Each row is followed by its class number. Each block has new classes, again numbered from 0 up, in any order.
[ -7   6 -51 -24  -3  24  36 -22  45  12 -10   9  22   3 -36  21  35 -11
  -7  -7  42   3]  2
[ -8  -8  29  -5 -15   5   0  -7 -14  10 -10   1   2  -9 -11 -31  -5 -25
  -2  -5  -5  -1]  0
[ -2  19 -19  17   2   7  -6 -11  36   9   7   0  14  -7   3  11  10  -4
  -3   6  -3  -2]  2
[  4   5 -29 -16 -13  10  12  -6  24   5  -4   3   3  13  -8  12  15   5
  -5  11   8  -4]  2
[ 19  34 -25  25  13  10  -4   2  28 -14  -3 -21   6 -15  40  33  -7  31
   4 -11   7 -10]  1
[ -5   1 -20 -46  -1  18  14  -8  12   6  -1  -1 -12  26 -20  -3  18   1
  11  10  16  -7]  3
[-14  -8  38 -16 -20   7  -7  -6 -20  12  -8   3  -1 -12  -9 -37  -2 -31
  -1  -5   4   8]  0
[-16  11 -17  36  13 -10 -11  -7  21   6   2   2  13 -27  -6  12   8   1
 -16 -11  -1  20]  4
[-12  13  28  -9  -7  10 -21 -11 -10   8  19 -28 -34   1  -3 -18 -21   2
  32  19  15 -19]  3
[  0  -5   4  -7 -10   9  11  -2   4   9 -12   3  14  -8  -5  -9   4 -19
  -7 -11  -8   2]  0
[ -6  14  -2   9   1   8  -4 -11  28  10  23  -4   4   5 -12  -7   1  -8
   8  13  10  -9]  2
[-16  17 -23  25   5  -1   5  -7  24   6   8 -13  14 -29 -10  12   2   6
   3 -10   4   4]  4
[ 13  -8  -9  -4   0   7  40   1   3  -3 -18  -3  25  -2   5   4  -8  -8
  -1 -14 -20 -10]  1
[ -1   6 -45  29  10   4  31 -18  37   3  10  -7  29 -16 -22  17   5  -5
 -12  -6 -13   3]  4
[ 32 -18  30  13   2   0  21   1 -13 -12  13   4   1  35  23  -6 -36 -13
  20  24 -32 -40]  1
[-30  17 -36  -6   5   2  27  -3  -3 -13  11 -34  -6 -21 -35  26   0  23
   9  -9  20  13]  4
[-10  14 -17 -23  -5  18   7 -14  17   8   1  -9  -8  -1 -32  -3  12  -7
  12   6  16  -5]  2
[  7   5 -16 -15  -4  24  23 -17  27   7   6  -8   2  20 -13  -2   5 -13
  10  10   3 -19]  3
[ -7   4 -38  15   6   3  40 -12  28   4   1   5  31 -13 -23  19   8 -11
 -11 -14 -11   2]  1
[ -4  13 -12 -18   0   5 -12  -4  12   6   5  -2 -15  14  -9   5  13   8
  -1  11  21   4]  2
[-20  11 -10  27   0 -14 -12  -4   2   0  10   5   1 -21 -14   5   1   1
  -9  -3   6  16]  4
[ -5  -4   8   7  -3   3   3 -11  11   6  13  -1   3   5 -11 -13 -16 -15
   1  12  -6  -6]  3
[ 17  -2 -48 -22  10  11  76   8  -6 -27 -10 -17  10  22  -7  49 -17  16
  14  -4 -17 -22]  1
[ -9   7  -8  -7  -4  18  18  -9   6   5  -6 -14   3  -9 -12  -4  -3  -7
   7  -7  -2   1]  2
[ -6  -9  10  -6 -11   6  10  -9   3  10  -7   9  13  -3 -16 -24  -5 -28
  -1  -1 -10  -1]  0
[ -7  -8  40  -3 -11   8 -23  -3 -15  13  -9   8   1 -13  -3 -35   2 -23
  -4  -6   3   5]  0
[  9 -21  54  16  -6 -13 -12  10 -30  -5  16   5  -9  21   9 -31 -31 -22
   9  20 -21 -15]  1
[  4  -4   2  -4  -1   8   0  -6   2   5  -4   9   8   8  -3  -9   2 -14
  -1   0  -4  -4]  0
[-12  18 -24   6   9  -4  -1   2   2 -10  19 -17 -15 -11 -14  24 -12  26
  14   4  19   3]  4
[-13  10 -14   3   3   4   9 -11  14   4   9  -9   1  -9 -26   3   0  -3
   9   2   4   2]  3
[ -7   6   4 -20  -4  11  -3  -5   5  -1  15 -12 -24  19  -7  -5  -2   4
  21  22  14 -17]  3
[ -3  20 -33 -12   1  11   2 -13  34   8  -5  -4   6  -2 -10  15  18   8
   3  -2  17   3]  2
[ -1  11 -32  40  11 -10  -2  -6  30   1  17   4  15  -5  -7  17   4   9
  -6   3   4   6]  4
[ 45   0  26   8   1  18  33   0   3  -5 -14 -10  29  21  51  -8 -33 -16
  11   5 -38 -48]  1
[ 31   0  26  13   3   8   0  -3  18  -6  22 -13  -5  30  26  -7 -33 -11
  21  28 -23 -46]  1
[-19  13 -23  -9  -1   9  -1 -11  19  -1  17 -17 -18   1 -32   4   9   8
  14  19  23   1]  2
[-7 11 -7 23 10 -8 -6 -3 15 -7 24 -9 -9 -3 -6 23 -6 15  7 12  2 -5]  4
[-1  4  4  0 -4  1  0 -5  5  3 18 -5 -4  5 -4 -6 -6 -2  8 12  4 -9]  2
[-16  22 -18 -11   4   6  -8  -9  12   4  11 -18 -19  -9 -20   2   7  11
  15   3  28   6]  2
[ -9  12 -41 -10   6   7  11 -11  32   4  14 -14  -3  10 -23  19  12  -1
  12   6  18  -4]  2
[ -3  11 -31   9   4   4  14  -7  21   1  -8   1  16 -13  -4  24   6   8
 -14  -9  -3   9]  4
[-20   0  -5  27  10 -24  -6 -12   6  -1  27   4   4  -4 -30   9   0   4
  -9   9   3  13]  4
[  7  14  -1  26   7  -8 -50 -17  55  18  42   5 -15  33  -2  -1  25  -5
  12  40  12 -14]  2

A new block, with new classes numbered from 0.
[ 32 -25 -16 -64 -22  62  36   6  61  23 -13  -8  18 -18   0 -14  51   0
 -47 -18   9 -23]  2
[  4   6   0   4 -30 -25 -23  10  -1   7  22  -6 -12 -37 -14 -55  16 -10
   8 -30 -12  -7]  0
[ 41  48 -20 -19  -9 -44 -22  27  45  34  62  -3  47 -74  -5 -28  30 -12
 -14 -43 -41  -6]  1
[ 11   0  -6   6  12 -55 -23   7  -3  -9  51   0  17 -55  21 -60  44  19
  11 -22 -21 -33]  0
[ 28   4   0 -14 -26 -24 -13   4  33  18  19 -19 -13 -68   4 -70  12  10
  -1 -50  -5 -22]  2
[ -6   3  -2  23 -27 -79 -46  18 -17 -24  45   6   7 -59   3 -83  22   3
  10 -34 -18 -29]  0
[  3 -12   9   1 -29 -36 -16   3  10  17  13 -25  -7 -45 -30 -68  20  -9
 -13 -29 -12  -4]  0
[  4 -26   6   3 -23 -46 -19   8   8  -2  19 -19   2 -50  -8 -81  55   1
 -18 -27  -6 -19]  0
[ -5  27   9  -1 -42 -32 -27   0  35   6  26 -21   2 -58 -17 -53 -28   5
 -10 -67 -15 -10]  0
[ 68 -33 -16 -34  -8  -4  -7   9  16  16  14   2 -10 -73  14 -90  68  -1
 -20   0  -1 -26]  2
[  2  12   8  -7 -30 -46 -17  12  25   7  28 -12  17 -50 -33 -51  26   3
 -14 -51 -22 -21]  0
[  5  -5   0  -7 -18 -23  -7  -6  11  -1  40 -18  -3 -41   1 -59  14  16
   7 -34  -6 -20]  0
[ 10  -5   1  -8 -22 -30   1   3  32  25  18 -35   5 -51 -16 -55  13   3
 -25 -49  -7 -14]  0
[ 32 -56   7  -9  66 -10  55 -26   4  47  38 -54 -20 -10  15 -22  55  44
 -10  15  23 -25]  2
[ 20  13  -5  -8 -22 -21  -8   7  15  31  34 -13  -7 -36 -13 -35  18   4
   8 -29 -20  -9]  2
[ 27  64  16  -5 -59 -15 -32  23  41  56 -20 -22 -20 -53 -64 -27 -57 -29
 -18 -43 -32  33]  2
[-13  24  17   1 -57 -17 -27   8  24   8  -5 -12 -16 -34 -34 -34 -61 -12
  -6 -50 -12   8]  0
[ 40 -44   3 -52  -4   5  20   6  59   7   1 -24   3 -50  14 -67  48  13
 -68 -23  19 -16]  1
[ 44  -8   5 -10  32   3  26 -10   4  53  24 -33 -45 -22  -6 -28   7  18
   7  12   8 -12]  2
[ 14 -16  10 -16  18   1  19  -3  35  15  -2 -32   7 -20   6  -7  -7   6
 -31 -15  21  -5]  0
[  8  11   5 -23 -56  -2 -12  10  62  10   4 -24  13 -62 -23 -56 -10  -3
 -37 -73  -8   4]  0
[ 60   7  -7  -1  76  -2  17  -8 -11  56  28 -24 -28 -15  21   7   6  24
  21  42   1 -11]  2
[ 13  25   6 -19 -58  -8 -30   4  43   7   4  -9  -3 -61 -25 -58 -30  -3
 -16 -61 -12  -1]  0
[ 38 -23 -14 -36  -1  -5   2   8  30  12  13   0  11 -54  18 -71  60  13
 -23 -30  -4 -24]  1
[ 30   6   0  -1  -7 -31 -25  19  18   5   3   7  30 -55   2 -33  16  -7
 -18 -13 -12  -2]  1
[ 30  -9  -2 -25 -30 -17   1   3  40   4  20 -18  12 -52   0 -67  26   8
 -26 -34  -7 -15]  0
[  4   5   4 -22 -16 -14   1   4  38  13  15 -28  27 -38  -5 -28  -8  12
 -17 -50  -2 -15]  0
[  6  10   7 -11 -42 -26 -19   7  35  14  11 -17   1 -61 -22 -57  -1  -5
 -30 -48 -14  -6]  0
[ 45  -7   2 -19  45  12  30  -3  22  48 -16 -35   3 -17   2   4  -3  15
 -19  16  11  -3]  2
[ 36   1  -1  -8  12 -15   1   1  12  33  20 -18 -20 -43   2 -48   1  12
   3  -4  -6  -9]  2
[ 40  29   0 -28  23  24  13 -21  51  45   4 -13  13 -28  -1  20 -21  16
 -11 -15  -5  -2]  2
[ 35  -5  11 -11  -7   7   4 -10  17  39   2 -32 -44 -29 -12 -31 -27   7
  -2  -6   8  -1]  2
[  3   5   5  -3 -46 -30 -24  11  16   4   8  -8   7 -46 -21 -58   1  -7
 -15 -40 -14  -1]  0
[  3  -7   8 -21 -35   3  -5  -5  36   0  -6 -15  -3 -34  -4 -37 -19  -3
 -28 -35   8  -4]  0
[ 16 -34  -1 -19  -3 -15   1   2  19   9  10 -19   8 -37   0 -55  52   1
 -24 -17   3 -18]  1
[ 30 -26  -5 -37  14  -4  17  -3  49   3   3 -15  36 -34  17 -21  35   7
 -45 -18  18 -18]  1
[ 36  19   6 -28  -8  -1  -3  17  60  31  -7 -21  19 -46  -8 -15 -16  -1
 -37 -30  -2   5]  0
[ 42   0  -3 -20  14  -8  10  15  35  61   1 -33  12 -30 -25 -15  14   3
 -23 -16 -10   7]  2
[ 46  11  -4   4   2 -22 -20   7 -13  32  26  -2 -31 -47  -7 -42  -1   5
  25   1 -16 -14]  2
